[[125 100 105]
 [117 139 121]
 [106 128 112]
 [153 141 156]
 [105 129 111]]
->
[[117 139 121]
 [106 128 112]]

[[137 106 114 131 137]
 [141 127 103 118 137]
 [143 105 143 141 145]]
->
[[141 127 103]
 [143 105 143]]

[[113 110 146]
 [137 117 127]
 [132 139 126]
 [135 139 156]]
->
[[137 117 127]
 [132 139 126]]

[[138 126 123 127 119]
 [117 120 134 130 135]
 [118 156 137 134 129]]
->
[[117 120 134]
 [118 156 137]]

[[122 144 141 148 115]
 [ 99 104 119 112 133]
 [147 114 130 143 138]
 [129 128 127 127 123]]
->
[[ 99 104 119]
 [147 114 130]]

[[111 148 141]
 [139 131 130]
 [134 141 114]
 [123 125 130]
 [155 123 120]]
->
[[139 131 130]
 [134 141 114]]
---
[[129 133]
 [133 108]
 [141 136]
 [115 129]
 [104 128]]
->
[129 108]

[[128 157]
 [128 157]
 [128 157]
 [128 158]]
->
[128 157]

[[111 153 131 116]
 [101 138 142 131]
 [153 131 117 110]
 [147 131 106 128]
 [141 130 100 140]]
->
[111 138 117 128]

[[113 133 149 115 156]
 [129 128 154 137 146]
 [120 129 138 138 146]]
->
[113 128 138]

[[125 155 121]
 [109 129 130]
 [152 121 123]
 [124 156 124]
 [120 155 132]]
->
[125 129 123]

[[122 112 119 132 113]
 [116 100 151 143 104]]
->
[122 100]

[[125 128 128]
 [127 132 128]
 [127 104 134]
 [133 119 114]
 [120 107 144]]
->
[125 132 134]

[[138 134 145 136]
 [136 153 105 150]
 [145 116 134 113]
 [125 125 125 125]
 [131 130 133 131]]
->
[138 153 134 125]
---
[[119 124 127 130 109 132]
 [101 137 132 150 141 140]
 [129 117 114 111 124 119]
 [126 125 124 110 124 120]]
->
[[101 137 132 150 141 140]
 [126 125 124 110 124 120]
 [119 124 127 130 109 132]
 [129 117 114 111 124 119]]

[[130 126 129 124 126]
 [116 123 130 143 128]
 [123 128 128 136 129]
 [127 133 129 132 128]
 [109 122 132 153 129]
 [130 124 130 125 127]
 [131 129 126 128 127]
 [110 125 130 151 130]
 [126 130 129 134 129]]
->
[[127 133 129 132 128]
 [126 130 129 134 129]
 [131 129 126 128 127]
 [123 128 128 136 129]
 [130 126 129 124 126]
 [110 125 130 151 130]
 [130 124 130 125 127]
 [116 123 130 143 128]
 [109 122 132 153 129]]

[[136 103 127 140 126 144 133 126 119 122]
 [119 115 126 129 133 112 143 124 129 128]
 [138 133 125 122 122 124 111 134 118 127]]
->
[[138 133 125 122 122 124 111 134 118 127]
 [119 115 126 129 133 112 143 124 129 128]
 [136 103 127 140 126 144 133 126 119 122]]

[[104 110 148 153 104 125 111]
 [107 105 109 106 114 125 108]
 [152 148 116 145 146 132 150]]
->
[[152 148 116 145 146 132 150]
 [104 110 148 153 104 125 111]
 [107 105 109 106 114 125 108]]

[[142 128 118 128 106 107 135 130 105]
 [119 157 130 113 135 117 151 112 107]
 [135 145 105 119 133 137 123 121 120]]
->
[[119 157 130 113 135 117 151 112 107]
 [135 145 105 119 133 137 123 121 120]
 [142 128 118 128 106 107 135 130 105]]

[[115 121 131 110 136 115 110 129 132 128]
 [122 147 116 126 111 120 144 141 131 131]
 [131 112 129 137 146 147 137 137 127 136]
 [144 132 135 144 120 128 122 106 119 118]]
->
[[122 147 116 126 111 120 144 141 131 131]
 [144 132 135 144 120 128 122 106 119 118]
 [115 121 131 110 136 115 110 129 132 128]
 [131 112 129 137 146 147 137 137 127 136]]

[[130 112 105 128 132]
 [119 126 126 140 142]]
->
[[119 126 126 140 142]
 [130 112 105 128 132]]

[[135 138 108 129 106 114 135 121 129 129 146]
 [122 120 141 131 147 142 128 135 127 131 119]
 [121 114 122 122 136 132 127 134 134 133 130]
 [131 139 100 119 105 113 138 127 134 135 145]
 [117 125 116 106 131 126 132 145 137 147 130]
 [124 140 103 112 111 120 139 139 136 137 136]
 [139 143 129 128 113 110 125 117 123 128 133]
 [126 123 125 117 130 121 119 131 134 131 125]]
->
[[139 143 129 128 113 110 125 117 123 128 133]
 [124 140 103 112 111 120 139 139 136 137 136]
 [131 139 100 119 105 113 138 127 134 135 145]
 [135 138 108 129 106 114 135 121 129 129 146]
 [117 125 116 106 131 126 132 145 137 147 130]
 [126 123 125 117 130 121 119 131 134 131 125]
 [122 120 141 131 147 142 128 135 127 131 119]
 [121 114 122 122 136 132 127 134 134 133 130]]
---
[[143 124 133 106 143]
 [130 116 109 136 133]
 [126 145 123 115 153]
 [133 128 128 129 129]]
->
[[130 116 109 136 133]
 [133 128 128 129 129]]

[[126 126 127 129 130 126 130 130 129 129 128 129]
 [112 121 124 121 119 138 118 138 125 106 109 134]]
->
[[112 121 124 121 119 138 118 138 125 106 109 134]]

[[125 130]
 [128 148]
 [128 112]
 [136 134]
 [131 133]
 [111 143]
 [128 122]
 [131 130]
 [128 129]
 [129 130]
 [120 147]
 [104 150]]
->
[[128 148]
 [136 134]
 [111 143]
 [131 130]
 [129 130]
 [104 150]]

[[130 109]
 [127 135]
 [130 150]
 [124 104]
 [130 121]
 [123  99]
 [125 108]
 [127 139]
 [127 132]
 [129 131]]
->
[[127 135]
 [124 104]
 [123  99]
 [127 139]
 [129 131]]

[[147 141 126 131 136 116 142 133 144 105 116 131 142 133 100 103]
 [133 140 107 146 124 146 134 101 133 142 121 101 130 112 142 136]
 [142 108 133 101 146 101 122 140 137 110 132 134 142 146 123 129]]
->
[[133 140 107 146 124 146 134 101 133 142 121 101 130 112 142 136]]

[[136 107 114 106 105 131 138 120 133 122  98 126]
 [132 103 124 121 111 125 129 127 126 129 110 132]
 [120 128 124 122 124 122 119 123 120 122 125 120]
 [108 130 120 127 139 112 106 118 106 126 141 107]
 [120 129 124 127 128 121 121 122 124 122 130 123]]
->
[[132 103 124 121 111 125 129 127 126 129 110 132]
 [108 130 120 127 139 112 106 118 106 126 141 107]]
---
[[104 114 122 109]
 [107 133 123 134]
 [131 113 133 155]]
->
[[107 133 123]
 [131 113 133]]

[[105 135 107 122]
 [135 122 118 143]
 [117 106 124 130]]
->
[[135 122 118]
 [117 106 124]]

[[113 118 117]
 [109 128 107]
 [122 139 105]
 [114 130 107]
 [142  99 136]]
->
[[109 128 107]
 [122 139 105]]

[[132 136 137 118 114]
 [120 134 141 113 113]
 [129 129 132 125 123]
 [123 132 154 117 118]
 [108 132 142 116 121]]
->
[[120 134 141]
 [129 129 132]]

[[121 122 153 113]
 [117 152 118 120]
 [112 116 117 136]]
->
[[117 152 118]
 [112 116 117]]

[[130 121 124 118]
 [106 120 105 127]
 [133 116 126 114]
 [109 124 128 142]
 [111 138 121 134]]
->
[[106 120 105]
 [133 116 126]]

[[140 119 129 145]
 [156 136 142 146]
 [110 138 122 108]
 [105 116 122 145]]
->
[[156 136 142]
 [110 138 122]]

[[138 148 136 132 128]
 [149 126 105 135 126]
 [151 116 139 122 112]
 [139 124 121 130 116]]
->
[[149 126 105]
 [151 116 139]]
